Here is a tiny trained network, its code and every weight. The questions are about switching its units off for an input and a target symbol, where a switched-off unit gives its printed mean instead of its output.

import numpy as np


def w(rows, s, z=0):
    codes = np.array(rows[::2]) - 128.0
    scale = np.full(codes.shape[1], s)
    scale[-1] = z or s
    return codes * scale


def f(y):
    return y / 2 * (1 + np.tanh(0.7978845608 * (y + 0.044715 * y**3)))


def softmax(a):
    e = np.exp(a - a.max(-1, keepdims=True))
    return e / e.sum(-1, keepdims=True)


def log_softmax(a):
    a = a - a.max(-1, keepdims=True)
    return a - np.log(np.exp(a).sum(-1, keepdims=True))


def net(x, mask):
    ids = ['Λγζημξφ'.index(c) for c in x.split()]
    T = len(ids)
    res = E[ids] + P[:T]
    r = res
    for j in range(3):
        rows = slice(2 * j, 2 * j + 2)
        q, k, v = (r @ M[0][rows].T for M in (Q, K, V))
        z = softmax(np.where(np.tri(T) > 0, q @ k.T / 2**0.5, -1e9)) @ v
        o = O[0][rows]
        res = res + np.where(mask[j], z, o[:, -1]) @ o[:, :-1]
    y = f(res @ A[0][:, :-1].T + A[0][:, -1])
    res = res + np.where(mask[3:7], y, B[0][:, -1]) @ B[0][:, :-1]
    return log_softmax(res[-1] @ U[:, :-1].T + U[:, -1])


Q, K, V, O, A, B = {}, {}, {}, {}, {}, {}
E = w([
[160,75,58,120,166],'Λ',
[240,120,61,103,143],'γ',
[70,104,87,138,220],'ζ',
[65,188,143,50,183],'η',
[168,133,139,153,254],'μ',
[99,16,112,64,79],'ξ',
[166,142,56,29,36],'φ',
],0.015)
P = w([
[126,14,2,1,237],'0',
[183,142,27,186,73],'1',
[156,133,35,159,87],'2',
[116,128,50,152,88],'3',
[96,110,68,126,109],'4',
[82,112,82,101,137],'5',
[61,117,91,89,132],'6',
[41,105,113,63,169],'7',
[50,89,123,50,174],'8',
[110,83,120,34,161],'9',
],0.0069)
Q[0] = w([
[177,113,95,174,194],'H0',
[157,149,8,64,212],'H0',
[99,82,74,14,216],'H1',
[159,116,165,152,105],'H1',
[110,142,125,192,88],'H2',
[106,111,64,113,155],'H2',
],0.014)
K[0] = w([
[99,142,153,128,79],'H0',
[104,107,247,122,126],'H0',
[163,104,128,61,201],'H1',
[162,192,136,113,115],'H1',
[159,159,153,187,102],'H2',
[98,108,76,84,95],'H2',
],0.014)
V[0] = w([
[105,227,149,34,103],'H0',
[138,18,128,98,5],'H0',
[118,205,191,28,108],'H1',
[198,125,28,102,53],'H1',
[208,212,116,92,41],'H2',
[68,73,126,24,1],'H2',
],0.0087)
O[0] = w([
[74,194,74,76,87,170],'H0',
[126,89,138,117,65,80],'H0',
[74,205,138,122,107,66],'H1',
[89,76,122,48,134,230],'H1',
[201,206,167,53,145,97],'H2',
[157,150,153,157,5,255],'H2',
],0.012,0.0083)
A[0] = w([
[207,185,40,73,239,90],'N0',
[221,130,47,96,75,182],'N1',
[71,241,95,222,84,1],'N2',
[90,2,131,41,188,235],'N3',
],0.0063,0.0049)
B[0] = w([
[31,165,202,91,224,180],'N0',
[42,189,202,122,199,222],'N1',
[157,84,136,2,94,148],'N2',
[173,133,86,186,85,247],'N3',
],0.0059,0.014)
U = w([
[219,94,66,131,161,44],'Λ',
[149,20,184,36,204,2],'γ',
[126,119,122,219,162,121],'ζ',
[36,172,114,183,145,182],'η',
[75,119,255,221,200,240],'μ',
[110,89,198,203,93,189],'ξ',
[142,118,244,101,141,135],'φ',
],0.006,0.0049)

Each question gives the input, a string of symbols that net reads in full, and the target symbol t.
The units are the heads (2 rows each of Q, K, V and O) and the neurons (one row each of A and B). Each row of codes is followed by its name. A weight is (code - 128) times the scale printed after its matrix; where a second scale follows, it is the last column's (O, A, B and U).
mask holds one flag per unit, heads first, then neurons. A switched-off unit (its flag False) gives its mean, the last column of its rows in O or B, instead of its output. The means were averaged over made-up inputs and are rounded, as every weight is.
A unit's drop is (log p(t) with every unit on - log p(t) with that unit switched off) / (log p(t) with every unit on - log p(t) with every unit switched off).
The circuit of an input: a set's keep is (log p(t) with only the set's units on - log p(t) with every unit switched off) / (log p(t) with every unit on - log p(t) with every unit switched off). Starting from all 7 units, units are removed one at a time, each time the one whose removal leaves the highest keep (on an exact tie, the one counted first), for as long as the keep stays at least 0.8.
circuit, biggest first: the units of the circuit, biggest drop first
heads that matter: for each layer, one digit per head in row order, 1 if its drop is at least 0.15 and else 0, layers parted by /
drop of u: that unit's drop, to one decimal
input μ Λ γ η ξ ζ Λ ζ Λ, target ξ: heads that matter -> 101
input φ μ φ μ Λ, target φ: heads that matter -> 001
input ξ γ γ ξ μ, target ξ: heads that matter -> 101
input μ Λ ζ Λ Λ ξ ζ, target ξ: circuit, biggest first -> H0, H2
input ξ μ ξ Λ γ γ φ η φ ξ, target ξ: circuit, biggest first -> H2
input γ Λ ζ Λ φ, target γ: heads that matter -> 011
input μ φ ξ μ Λ μ, target ξ: heads that matter -> 100
input μ μ Λ μ μ γ, target μ: circuit, biggest first -> N0, H0, H2
input Λ μ ζ γ ζ, target ζ: circuit, biggest first -> N3, H2, H0, N1
input η ζ ζ μ η μ, target η: circuit, biggest first -> H0, H1
input ζ γ μ γ ζ, target ζ: circuit, biggest first -> H2, N1, N3, H1
input γ φ γ, target φ: circuit, biggest first -> H2, N1
input ξ γ Λ γ Λ γ η, target ξ: heads that matter -> 001
input μ μ φ, target μ: heads that matter -> 110
input μ μ γ μ Λ η γ, target η: circuit, biggest first -> H0
input μ γ ζ, target μ: heads that matter -> 111
input Λ Λ ζ, target Λ: heads that matter -> 010
input γ η γ Λ μ η, target γ: heads that matter -> 011
input φ μ ξ γ Λ ζ, target ξ: heads that matter -> 100
input φ γ η Λ φ μ, target φ: circuit, biggest first -> H2
input ζ γ γ γ ξ γ, target ξ: drop of H2 -> 0.2
input φ ξ Λ, target φ: drop of H2 -> 0.9
